Below are the code and all the weights of a small trained network. Each question names an input and a class and asks about switching units off, where a switched-off unit gives its printed mean instead of its output.

import numpy as np


def w(rows, s, z=0):
    codes = np.array(rows[::2]) - 128.0
    scale = np.full(codes.shape[1], s)
    scale[-1] = z or s
    return codes * scale


def f(y):
    return np.maximum(y, 0)


def log_softmax(a):
    a = a - a.max(-1, keepdims=True)
    return a - np.log(np.exp(a).sum(-1, keepdims=True))


def net(x, mask):
    res = np.array(x, float).reshape(1, 4) / 4 @ E
    y = f(res @ A[0][:, :-1].T + A[0][:, -1])
    res = res + np.where(mask, y, B[0][:, -1]) @ B[0][:, :-1]
    return log_softmax(res[-1] @ U[:, :-1].T + U[:, -1])


A, B = {}, {}
E = w([
[173,134,108,114,206,199,154,24],'x0',
[42,143,40,108,92,115,177,96],'x1',
[100,1,165,164,97,97,142,70],'x2',
[109,123,188,42,175,65,226,139],'x3',
],0.013)
A[0] = w([
[83,146,62,124,94,122,183,105,62],'N0',
[192,125,206,149,133,162,141,181,84],'N1',
[113,120,140,86,102,140,110,140,82],'N2',
[97,135,63,90,85,121,135,113,76],'N3',
[177,135,222,133,179,129,85,144,75],'N4',
[104,166,70,121,161,114,128,153,84],'N5',
[71,150,83,123,116,130,145,103,57],'N6',
[136,206,121,89,158,120,109,148,48],'N7',
[165,118,103,94,190,200,162,33,114],'N8',
[181,133,183,138,170,96,67,166,69],'N9',
[136,124,114,101,151,88,131,126,55],'N10',
[117,59,174,146,75,114,168,74,2],'N11',
[107,129,163,60,195,76,201,152,82],'N12',
[145,134,48,179,101,172,33,70,78],'N13',
[108,151,153,143,85,48,121,203,55],'N14',
[82,129,39,92,117,123,157,102,78],'N15',
[123,171,113,143,133,154,98,144,97],'N16',
[153,140,118,117,198,145,148,9,93],'N17',
[115,24,140,178,125,89,143,58,38],'N18',
[117,130,159,72,148,110,170,123,89],'N19',
[129,155,160,58,175,65,192,92,90],'N20',
[186,186,93,120,134,135,165,156,59],'N21',
[155,150,55,168,74,119,59,110,67],'N22',
[152,113,146,133,171,121,88,142,52],'N23',
[114,146,206,88,129,75,186,99,84],'N24',
[145,108,122,191,73,136,105,86,84],'N25',
[132,188,88,96,189,169,127,220,54],'N26',
[197,128,200,123,118,140,137,143,53],'N27',
[71,108,153,127,57,74,100,252,121],'N28',
[57,152,71,106,119,78,167,96,95],'N29',
[141,126,157,137,193,162,114,106,85],'N30',
],0.014,0.0057)
B[0] = w([
[155,118,158,69,67,157,109,63,191],'N0',
[149,107,142,120,58,141,108,70,189],'N1',
[123,116,116,166,126,110,132,122,138],'N2',
[151,122,121,93,93,152,118,71,179],'N3',
[168,109,152,73,57,168,138,65,200],'N4',
[108,104,197,143,136,137,122,92,175],'N5',
[160,119,142,72,93,148,114,86,174],'N6',
[39,73,160,135,212,140,142,113,192],'N7',
[120,191,69,171,100,6,195,129,247],'N8',
[170,109,139,70,56,149,115,70,190],'N9',
[130,131,113,124,132,134,113,141,145],'N10',
[72,119,181,138,195,140,134,114,190],'N11',
[184,107,89,152,137,156,89,192,232],'N12',
[177,117,61,155,142,171,87,210,242],'N13',
[108,183,100,153,108,92,169,139,206],'N14',
[176,95,168,90,71,142,103,44,197],'N15',
[81,95,151,150,173,140,133,159,172],'N16',
[96,223,108,153,100,46,196,139,233],'N17',
[44,83,219,155,229,168,159,105,215],'N18',
[137,111,84,113,133,132,62,177,188],'N19',
[186,126,113,168,147,161,79,217,227],'N20',
[38,103,181,123,178,128,133,127,184],'N21',
[177,118,83,146,148,136,95,181,207],'N22',
[174,137,155,91,116,136,123,103,155],'N23',
[149,88,104,163,148,143,66,199,204],'N24',
[129,122,130,131,159,157,104,197,189],'N25',
[38,122,186,171,217,149,137,103,218],'N26',
[153,119,129,88,96,169,111,77,174],'N27',
[120,230,110,135,123,30,224,144,249],'N28',
[162,91,132,91,56,158,129,92,205],'N29',
[141,129,130,112,99,85,154,105,177],'N30',
],0.011,0.02)
U = w([
[109,239,84,160,83,41,205,130,252],'0',
[170,120,64,169,137,208,52,232,146],'1',
[157,116,153,108,18,201,112,8,68],'2',
[18,105,209,164,227,186,143,93,34],'3',
],0.011,0.0021)

Each question gives the input, the list of numbers given to net, and the class t.
The units are the neurons (one row each of A and B). Each row of codes is followed by its name. A weight is (code - 128) times the scale printed after its matrix; where a second scale follows, it is the last column's (A, B and U).
mask holds one flag per neuron, in row order. A switched-off neuron (its flag False) gives its mean, the last column of its row in B, instead of its output. The means were averaged over made-up inputs and are rounded, as every weight is.
A unit's drop is (log p(t) with every unit on - log p(t) with that unit switched off) / (log p(t) with every unit on - log p(t) with every unit switched off).
The circuit of an input: a set's keep is (log p(t) with only the set's units on - log p(t) with every unit switched off) / (log p(t) with every unit on - log p(t) with every unit switched off). Starting from the 12 units with the biggest drops (on a tie, the unit counted first), units are removed one at a time, each time the one whose removal leaves the highest keep (on an exact tie, the one counted first), for as long as the keep stays at least 0.8.
units of the circuit, in order: the units of the circuit, biggest drop first
unit that matters most: the unit with the biggest drop
top k neurons: the k neurons with the biggest drops, biggest first
drop when u is switched off: that unit's drop, to one decimal
input [-3,-1,-5,-4], class 3: units of the circuit, in order	(N26; N12)
input [4,5,3,0], class 2: unit that matters most	N28
input [8,5,7,2], class 0: top 2 neurons	(N8; N17)
input [0,-8,2,-7], class 2: top 2 neurons	(N4; N9)
input [6,6,7,-3], class 3: top 4 neurons	(N18; N28; N11; N14)
input [0,-6,6,6], class 1: top 2 neurons	(N24; N12)
input [1,1,-7,7], class 1: top 2 neurons	(N12; N20)
input [6,-8,7,2], class 2: top 2 neurons	(N4; N28)
input [2,5,2,4], class 2: top 2 neurons	(N13; N15)
input [-5,-5,6,3], class 3: top 3 neurons	(N18; N8; N11)
input [6,8,-7,-2], class 2: top 2 neurons	(N15; N0)
input [-4,-8,-7,8], class 1: top 3 neurons	(N12; N20; N24)
input [6,0,6,7], class 1: top 2 neurons	(N20; N24)
input [8,-4,8,-1], class 0: unit that matters most	N8
input [7,0,-8,6], class 3: top 3 neurons	(N26; N7; N21)
input [1,7,7,-8], class 1: drop when N13 is switched off	7.9
input [-4,7,-8,-7], class 3: drop when N26 is switched off	0.8
input [-4,8,6,8], class 1: drop when N19 is switched off	0.2
